Below is a small trained network, with its code and all its weights. Each question gives an input and a class and asks what happens when units are switched off, that is, made to give their printed mean instead of their output.

import numpy as np


def w(rows, s, z=0):
    codes = np.array(rows[::2]) - 128.0
    scale = np.full(codes.shape[1], s)
    scale[-1] = z or s
    return codes * scale


def f(y):
    return y / 2 * (1 + np.tanh(0.7978845608 * (y + 0.044715 * y**3)))


def log_softmax(a):
    a = a - a.max(-1, keepdims=True)
    return a - np.log(np.exp(a).sum(-1, keepdims=True))


def net(x, mask):
    res = np.array(x, float).reshape(1, 6) / 4 @ E
    y = f(res @ A[0][:, :-1].T + A[0][:, -1])
    res = res + np.where(mask, y, B[0][:, -1]) @ B[0][:, :-1]
    return log_softmax(res[-1] @ U[:, :-1].T + U[:, -1])


A, B = {}, {}
E = w([
[129,128,129],'x0',
[128,128,129],'x1',
[226,147,144],'x2',
[127,128,130],'x3',
[138,29,134],'x4',
[119,131,247],'x5',
],0.014)
A[0] = w([
[25,62,79,21],'N0',
[97,165,33,220],'N1',
[220,70,80,128],'N2',
[35,181,169,140],'N3',
[254,192,177,1],'N4',
[49,191,173,135],'N5',
[153,197,94,185],'N6',
[37,181,168,145],'N7',
[220,97,108,139],'N8',
[150,193,96,170],'N9',
[99,2,174,193],'N10',
[115,167,68,128],'N11',
[49,181,189,133],'N12',
[132,115,205,220],'N13',
[89,169,6,90],'N14',
],0.0083,0.008)
B[0] = w([
[182,204,254,168],'N0',
[174,174,180,244],'N1',
[188,115,64,183],'N2',
[151,59,71,197],'N3',
[23,77,241,164],'N4',
[144,93,62,193],'N5',
[80,85,180,198],'N6',
[142,70,71,198],'N7',
[205,157,81,172],'N8',
[85,106,188,187],'N9',
[153,178,224,206],'N10',
[118,134,190,172],'N11',
[151,105,69,192],'N12',
[102,94,93,194],'N13',
[56,109,234,210],'N14',
],0.0082,0.011)
U = w([
[29,89,160,255],'0',
[174,210,182,31],'1',
[163,103,2,123],'2',
],0.015,0.0012)

Each question gives the input, the list of numbers given to net, and the class t.
The units are the neurons (one row each of A and B). Each row of codes is followed by its name. A weight is (code - 128) times the scale printed after its matrix; where a second scale follows, it is the last column's (A, B and U).
mask holds one flag per neuron, in row order. A switched-off neuron (its flag False) gives its mean, the last column of its row in B, instead of its output. The means were averaged over made-up inputs and are rounded, as every weight is.
A unit's drop is (log p(t) with every unit on - log p(t) with that unit switched off) / (log p(t) with every unit on - log p(t) with every unit switched off).
The circuit of an input: a set's keep is (log p(t) with only the set's units on - log p(t) with every unit switched off) / (log p(t) with every unit on - log p(t) with every unit switched off). Starting from the 12 units with the biggest drops (on a tie, the unit counted first), units are removed one at a time, each time the one whose removal leaves the highest keep (on an exact tie, the one counted first), for as long as the keep stays at least 0.8.
circuit, biggest first: the units of the circuit, biggest drop first
top k neurons: the k neurons with the biggest drops, biggest first
drop of u: that unit's drop, to one decimal
input [2,-6,4,7,-6,-8], class 1: circuit, biggest first -> N1
input [2,-4,-3,7,-1,1], class 2: circuit, biggest first -> N14, N4, N0
input [0,-4,-8,7,4,-3], class 1: circuit, biggest first -> N0, N10
input [0,1,-7,8,4,-8], class 1: circuit, biggest first -> N0, N1
input [4,1,6,-6,-1,5], class 0: top 2 neurons -> N4, N1
input [-6,-7,8,0,-8,2], class 0: circuit, biggest first -> N4, N6
input [-3,-5,1,-6,-2,6], class 0: top 2 neurons -> N2, N8
input [4,-4,1,5,-3,-6], class 1: top 2 neurons -> N1, N4
input [4,7,-4,6,7,-1], class 1: top 2 neurons -> N10, N0
input [8,-8,0,5,4,-5], class 1: drop of N7 -> 0.3
input [-2,-6,-1,4,-4,-7], class 0: drop of N14 -> 0.5
input [8,3,6,-4,5,-1], class 2: drop of N14 -> 0.1
